Here is a tiny trained network, its code and every weight. The questions are about switching its units off for an input and a class, where a switched-off unit gives its printed mean instead of its output.

import numpy as np


def w(rows, s, z=0):
    codes = np.array(rows[::2]) - 128.0
    scale = np.full(codes.shape[1], s)
    scale[-1] = z or s
    return codes * scale


def f(y):
    return y / 2 * (1 + np.tanh(0.7978845608 * (y + 0.044715 * y**3)))


def log_softmax(a):
    a = a - a.max(-1, keepdims=True)
    return a - np.log(np.exp(a).sum(-1, keepdims=True))


def net(x, mask):
    res = np.array(x, float).reshape(1, 4) / 4 @ E
    y = f(res @ A[0][:, :-1].T + A[0][:, -1])
    res = res + np.where(mask, y, B[0][:, -1]) @ B[0][:, :-1]
    return log_softmax(res[-1] @ U[:, :-1].T + U[:, -1])


A, B = {}, {}
E = w([
[107,157,161,42,58,91,124,177,254,55,128],'x0',
[123,133,137,128,126,124,126,122,130,142,132],'x1',
[37,219,66,153,104,189,40,214,124,173,184],'x2',
[36,67,194,61,201,180,129,125,99,107,205],'x3',
],0.0081)
A[0] = w([
[219,71,128,181,148,60,205,35,94,122,43,1],'neuron 1',
[126,177,59,234,137,158,93,134,60,207,124,154],'neuron 2',
[83,78,210,11,141,118,161,127,188,72,138,144],'neuron 3',
[158,60,190,35,164,90,214,69,176,43,131,150],'neuron 4',
[43,82,154,86,230,215,86,152,60,137,223,191],'neuron 5',
[103,182,124,80,47,88,100,192,245,91,121,91],'neuron 6',
[140,70,156,127,254,171,166,52,8,167,137,243],'neuron 7',
[252,44,149,155,159,55,195,38,106,106,38,205],'neuron 8',
[138,176,51,226,104,153,96,148,88,208,95,161],'neuron 9',
[138,54,142,185,242,171,177,37,18,181,130,19],'neuron 10',
[208,157,121,148,39,61,139,134,190,125,26,188],'neuron 11',
],0.0052,0.0072)
B[0] = w([
[20,128,51,182,137,175,71,238,2,181,55,175],'neuron 1',
[152,66,160,203,194,85,72,151,187,105,156,200],'neuron 2',
[203,106,170,151,157,66,93,123,183,65,185,188],'neuron 3',
[171,99,167,155,160,92,112,126,174,87,188,207],'neuron 4',
[142,198,110,75,33,174,197,70,123,122,81,213],'neuron 5',
[100,192,104,104,78,183,144,114,60,167,62,186],'neuron 6',
[58,107,98,177,139,160,71,205,72,179,112,237],'neuron 7',
[133,196,115,68,34,169,179,68,141,146,102,253],'neuron 8',
[161,52,153,191,183,95,76,107,189,91,185,200],'neuron 9',
[163,203,123,43,24,150,222,37,186,105,94,172],'neuron 10',
[84,154,78,144,107,180,112,160,44,175,95,224],'neuron 11',
],0.0069,0.011)
U = w([
[9,120,81,154,135,170,87,213,58,187,111,75],'0',
[174,179,125,17,56,153,239,55,149,126,112,111],'1',
[230,9,193,177,255,26,77,139,200,73,180,251],'2',
],0.0067,0.0013)

Each question gives the input, the list of numbers given to net, and the class t.
The units are the neurons (one row each of A and B). Each row of codes is followed by its name. A weight is (code - 128) times the scale printed after its matrix; where a second scale follows, it is the last column's (A, B and U).
mask holds one flag per neuron, in row order. A switched-off neuron (its flag False) gives its mean, the last column of its row in B, instead of its output. The means were averaged over made-up inputs and are rounded, as every weight is.
A unit's drop is (log p(t) with every unit on - log p(t) with that unit switched off) / (log p(t) with every unit on - log p(t) with every unit switched off).
The circuit of an input: a set's keep is (log p(t) with only the set's units on - log p(t) with every unit switched off) / (log p(t) with every unit on - log p(t) with every unit switched off). Starting from all 11 units, units are removed one at a time, each time the one whose removal leaves the highest keep (on an exact tie, the one counted first), for as long as the keep stays at least 0.8.
units of the circuit, in order: the units of the circuit, biggest drop first
most important unit: the unit with the biggest drop
top k neurons: the k neurons with the biggest drops, biggest first
drop when u is switched off: that unit's drop, to one decimal
input [8,-4,-6,3], class 2: most important unit	neuron 3
input [3,0,1,5], class 1: top 3 neurons	(neuron 5; neuron 2; neuron 9)
input [-4,4,-5,-2], class 0: top 3 neurons	(neuron 1; neuron 7; neuron 5)
input [6,-3,-7,1], class 2: top 3 neurons	(neuron 4; neuron 3; neuron 5)
input [-8,3,-3,1], class 1: top 4 neurons	(neuron 10; neuron 8; neuron 11; neuron 5)
input [-1,8,-7,0], class 0: top 3 neurons	(neuron 1; neuron 7; neuron 5)
input [-1,1,2,-8], class 2: units of the circuit, in order	(neuron 9; neuron 2)
input [1,7,3,2], class 1: top 2 neurons	(neuron 7; neuron 1)
input [-5,6,-1,6], class 1: top 4 neurons	(neuron 10; neuron 5; neuron 1; neuron 11)
input [2,-2,1,-8], class 0: top 4 neurons	(neuron 11; neuron 5; neuron 10; neuron 8)
input [0,-8,-4,-7], class 0: top 4 neurons	(neuron 1; neuron 11; neuron 10; neuron 5)
input [3,8,-1,6], class 2: top 2 neurons	(neuron 8; neuron 3)
input [-6,0,0,8], class 1: top 2 neurons	(neuron 10; neuron 5)
input [5,-1,4,8], class 1: units of the circuit, in order	(neuron 5)
input [-6,7,-4,-7], class 0: drop when neuron 1 is switched off	0.7
input [-4,-1,-7,-6], class 0: drop when neuron 1 is switched off	1.6
input [-5,5,-5,6], class 1: drop when neuron 10 is switched off	1.1
